Below is a small trained network, with its code and all its weights. Each question gives an input and a class and asks what happens when units are switched off, that is, made to give their printed mean instead of their output.

import numpy as np


def w(rows, s, z=0):
    codes = np.array(rows[::2]) - 128.0
    scale = np.full(codes.shape[1], s)
    scale[-1] = z or s
    return codes * scale


def f(y):
    return y / 2 * (1 + np.tanh(0.7978845608 * (y + 0.044715 * y**3)))


def log_softmax(a):
    a = a - a.max(-1, keepdims=True)
    return a - np.log(np.exp(a).sum(-1, keepdims=True))


def net(x, mask):
    res = np.array(x, float).reshape(1, 7) / 4 @ E
    y = f(res @ A[0][:, :-1].T + A[0][:, -1])
    res = res + np.where(mask, y, B[0][:, -1]) @ B[0][:, :-1]
    return log_softmax(res[-1] @ U[:, :-1].T + U[:, -1])


A, B = {}, {}
E = w([
[69,135,67],'x0',
[22,159,220],'x1',
[206,100,105],'x2',
[161,136,184],'x3',
[215,103,199],'x4',
[61,1,173],'x5',
[75,46,103],'x6',
],0.0067)
A[0] = w([
[59,125,171,120],'N0',
[247,119,121,205],'N1',
[62,25,211,70],'N2',
[186,129,187,184],'N3',
[218,55,45,253],'N4',
[144,157,135,53],'N5',
[199,139,178,107],'N6',
[105,196,193,97],'N7',
],0.011,0.0044)
B[0] = w([
[148,104,142,192],'N0',
[186,63,128,241],'N1',
[129,121,231,235],'N2',
[162,92,122,198],'N3',
[121,5,97,254],'N4',
[159,158,163,123],'N5',
[213,118,164,182],'N6',
[160,167,174,172],'N7',
],0.019,0.0077)
U = w([
[108,118,132,23],'0',
[207,192,107,110],'1',
[137,49,101,243],'2',
[94,120,2,78],'3',
[122,154,14,129],'4',
[202,131,138,3],'5',
],0.01,0.0051)

Each question gives the input, the list of numbers given to net, and the class t.
The units are the neurons (one row each of A and B). Each row of codes is followed by its name. A weight is (code - 128) times the scale printed after its matrix; where a second scale follows, it is the last column's (A, B and U).
mask holds one flag per neuron, in row order. A switched-off neuron (its flag False) gives its mean, the last column of its row in B, instead of its output. The means were averaged over made-up inputs and are rounded, as every weight is.
A unit's drop is (log p(t) with every unit on - log p(t) with that unit switched off) / (log p(t) with every unit on - log p(t) with every unit switched off).
The circuit of an input: a set's keep is (log p(t) with only the set's units on - log p(t) with every unit switched off) / (log p(t) with every unit on - log p(t) with every unit switched off). Starting from all 8 units, units are removed one at a time, each time the one whose removal leaves the highest keep (on an exact tie, the one counted first), for as long as the keep stays at least 0.8.
units of the circuit, in order: the units of the circuit, biggest drop first
top k neurons: the k neurons with the biggest drops, biggest first
drop of u: that unit's drop, to one decimal
input [-7,8,-8,-7,-4,-1,-3], class 1: units of the circuit, in order : N4, N7
input [3,3,0,-6,4,-4,5], class 4: top 3 neurons : N2, N4, N1
input [0,4,-8,6,3,3,-5], class 5: units of the circuit, in order : N7
input [8,5,-2,-2,-8,-2,2], class 3: units of the circuit, in order : N2, N1
input [0,-3,-7,-7,4,-3,6], class 4: units of the circuit, in order : N2, N1, N6
input [2,6,0,-1,-1,2,4], class 5: top 3 neurons : N4, N2, N0
input [-8,1,-7,0,5,6,3], class 5: units of the circuit, in order : N4, N2
input [-7,0,-8,2,-2,6,7], class 0: units of the circuit, in order : N4, N2, N1
input [-3,4,-7,6,-2,1,1], class 5: top 2 neurons : N4, N7
input [7,4,-7,4,5,-5,5], class 0: units of the circuit, in order : N1, N4
input [-4,7,-6,4,-5,2,-3], class 0: top 2 neurons : N6, N1
input [-1,3,-6,1,-8,6,-1], class 0: top 3 neurons : N4, N1, N2
input [8,8,0,7,4,2,7], class 5: top 4 neurons : N4, N2, N0, N7
input [-5,7,-8,-4,0,2,-6], class 1: top 2 neurons : N4, N7
input [-1,8,1,-2,6,1,-2], class 1: top 3 neurons : N4, N1, N7
input [6,7,-7,7,-5,-8,-5], class 1: units of the circuit, in order : N7, N4
input [2,6,-1,-8,-5,-1,-8], class 1: drop of N6 : -0.1
input [-8,-8,-2,-5,4,-8,-1], class 2: drop of N4 : 0.8
input [2,6,-3,-2,-4,-1,-8], class 1: drop of N4 : 0.3
input [4,-3,-2,-6,-6,2,2], class 3: top 2 neurons : N2, N1
input [3,7,-1,-4,-1,-2,-1], class 1: top neuron : N4
input [5,1,-7,7,-2,-1,-8], class 1: top 2 neurons : N4, N7
input [8,7,-7,-4,-6,3,0], class 0: top 3 neurons : N4, N1, N2
